Below is a small trained network, with its code and all its weights. Each question gives an input and a class and asks what happens when units are switched off, that is, made to give their printed mean instead of their output.

import numpy as np


def w(rows, s, z=0):
    codes = np.array(rows[::2]) - 128.0
    scale = np.full(codes.shape[1], s)
    scale[-1] = z or s
    return codes * scale


def f(y):
    return y / 2 * (1 + np.tanh(0.7978845608 * (y + 0.044715 * y**3)))


def log_softmax(a):
    a = a - a.max(-1, keepdims=True)
    return a - np.log(np.exp(a).sum(-1, keepdims=True))


def net(x, mask):
    res = np.array(x, float).reshape(1, 5) / 4 @ E
    y = f(res @ A[0][:, :-1].T + A[0][:, -1])
    res = res + np.where(mask, y, B[0][:, -1]) @ B[0][:, :-1]
    return log_softmax(res[-1] @ U[:, :-1].T + U[:, -1])


A, B = {}, {}
E = w([
[191,177,139,180,103,188,248,112,165],'x0',
[30,167,196,127,93,73,178,16,131],'x1',
[58,233,93,57,146,184,164,199,146],'x2',
[120,97,162,84,52,13,153,229,193],'x3',
[232,159,152,13,253,94,195,61,162],'x4',
],0.012)
A[0] = w([
[91,202,103,20,151,179,137,142,159,22],'neuron 1',
[215,141,89,107,118,138,95,181,163,30],'neuron 2',
[97,121,92,55,160,68,30,114,86,78],'neuron 3',
[96,114,109,64,184,96,78,123,90,43],'neuron 4',
[207,31,173,185,117,100,89,51,149,38],'neuron 5',
[181,127,199,63,124,55,159,177,159,66],'neuron 6',
[205,102,40,95,169,171,82,163,86,81],'neuron 7',
[187,152,129,20,215,114,154,87,132,1],'neuron 8',
[56,178,169,91,118,94,137,12,119,61],'neuron 9',
[45,184,84,107,85,191,128,180,114,62],'neuron 10',
[219,177,136,154,69,186,214,113,183,37],'neuron 11',
[153,183,119,141,221,199,96,34,23,28],'neuron 12',
],0.011,0.0056)
B[0] = w([
[151,72,158,67,139,166,167,113,112,215],'neuron 1',
[166,190,183,129,116,102,97,80,153,187],'neuron 2',
[75,123,131,177,185,118,154,114,133,200],'neuron 3',
[99,105,128,165,190,110,201,137,162,176],'neuron 4',
[139,106,205,63,144,170,169,112,69,224],'neuron 5',
[95,156,92,119,98,87,106,199,92,205],'neuron 6',
[196,187,185,137,106,113,105,94,187,231],'neuron 7',
[151,92,126,200,65,198,140,124,68,238],'neuron 8',
[215,174,169,138,91,111,100,62,209,211],'neuron 9',
[140,98,173,112,129,157,119,125,94,219],'neuron 10',
[34,113,111,161,207,86,152,89,158,220],'neuron 11',
[64,157,119,94,109,70,88,250,116,251],'neuron 12',
],0.014,0.019)
U = w([
[181,182,170,126,105,100,101,95,197,119],'0',
[148,113,173,4,176,162,154,113,72,107],'1',
[91,139,130,200,229,100,151,114,138,117],'2',
[98,150,132,98,64,62,109,202,112,133],'3',
[125,112,136,250,45,191,82,116,52,127],'4',
[134,158,118,120,126,109,109,136,113,253],'5',
[143,125,95,147,135,150,112,99,129,113],'6',
[143,124,77,122,133,143,111,105,142,110],'7',
],0.016,0.028)

Each question gives the input, the list of numbers given to net, and the class t.
The units are the neurons (one row each of A and B). Each row of codes is followed by its name. A weight is (code - 128) times the scale printed after its matrix; where a second scale follows, it is the last column's (A, B and U).
mask holds one flag per neuron, in row order. A switched-off neuron (its flag False) gives its mean, the last column of its row in B, instead of its output. The means were averaged over made-up inputs and are rounded, as every weight is.
A unit's drop is (log p(t) with every unit on - log p(t) with that unit switched off) / (log p(t) with every unit on - log p(t) with every unit switched off).
The circuit of an input: a set's keep is (log p(t) with only the set's units on - log p(t) with every unit switched off) / (log p(t) with every unit on - log p(t) with every unit switched off). Starting from all 12 units, units are removed one at a time, each time the one whose removal leaves the highest keep (on an exact tie, the one counted first), for as long as the keep stays at least 0.8.
units of the circuit, in order: the units of the circuit, biggest drop first
most important unit: the unit with the biggest drop
k most important neurons: the k neurons with the biggest drops, biggest first
drop of u: that unit's drop, to one decimal
input [-5,-6,2,3,-6], class 0: 3 most important neurons => (neuron 8; neuron 12; neuron 7)
input [7,-2,-5,-8,8], class 3: most important unit => neuron 12
input [6,-7,8,0,-8], class 1: units of the circuit, in order => (neuron 10; neuron 8)
input [-2,-5,-7,-6,8], class 4: 2 most important neurons => (neuron 8; neuron 1)
input [-6,-4,5,0,8], class 4: 3 most important neurons => (neuron 8; neuron 11; neuron 5)
input [-8,-1,-8,8,-1], class 1: 2 most important neurons => (neuron 5; neuron 12)
input [-6,-4,5,1,-4], class 2: 2 most important neurons => (neuron 3; neuron 5)
input [3,7,-8,7,1], class 1: 4 most important neurons => (neuron 5; neuron 7; neuron 12; neuron 2)
input [5,3,2,-6,3], class 3: 3 most important neurons => (neuron 12; neuron 3; neuron 4)
input [-7,8,7,8,-4], class 0: 4 most important neurons => (neuron 9; neuron 12; neuron 5; neuron 11)
input [-5,-6,-6,-1,-4], class 0: 4 most important neurons => (neuron 7; neuron 8; neuron 1; neuron 10)
input [-2,-3,-7,-4,-5], class 1: 2 most important neurons => (neuron 5; neuron 8)
input [-6,8,3,-6,-6], class 0: 2 most important neurons => (neuron 9; neuron 8)
input [-7,-5,6,7,5], class 2: 2 most important neurons => (neuron 3; neuron 4)
input [1,7,-6,-4,-4], class 0: 2 most important neurons => (neuron 9; neuron 8)
input [-4,-5,-3,4,-1], class 0: units of the circuit, in order => (neuron 12)
input [0,3,2,5,4], class 3: drop of neuron 7 => 0.1
input [-4,5,-7,6,3], class 1: drop of neuron 7 => 0.3
input [5,4,-6,2,-1], class 1: drop of neuron 7 => 0.1
input [-6,6,2,-3,-4], class 0: most important unit => neuron 9
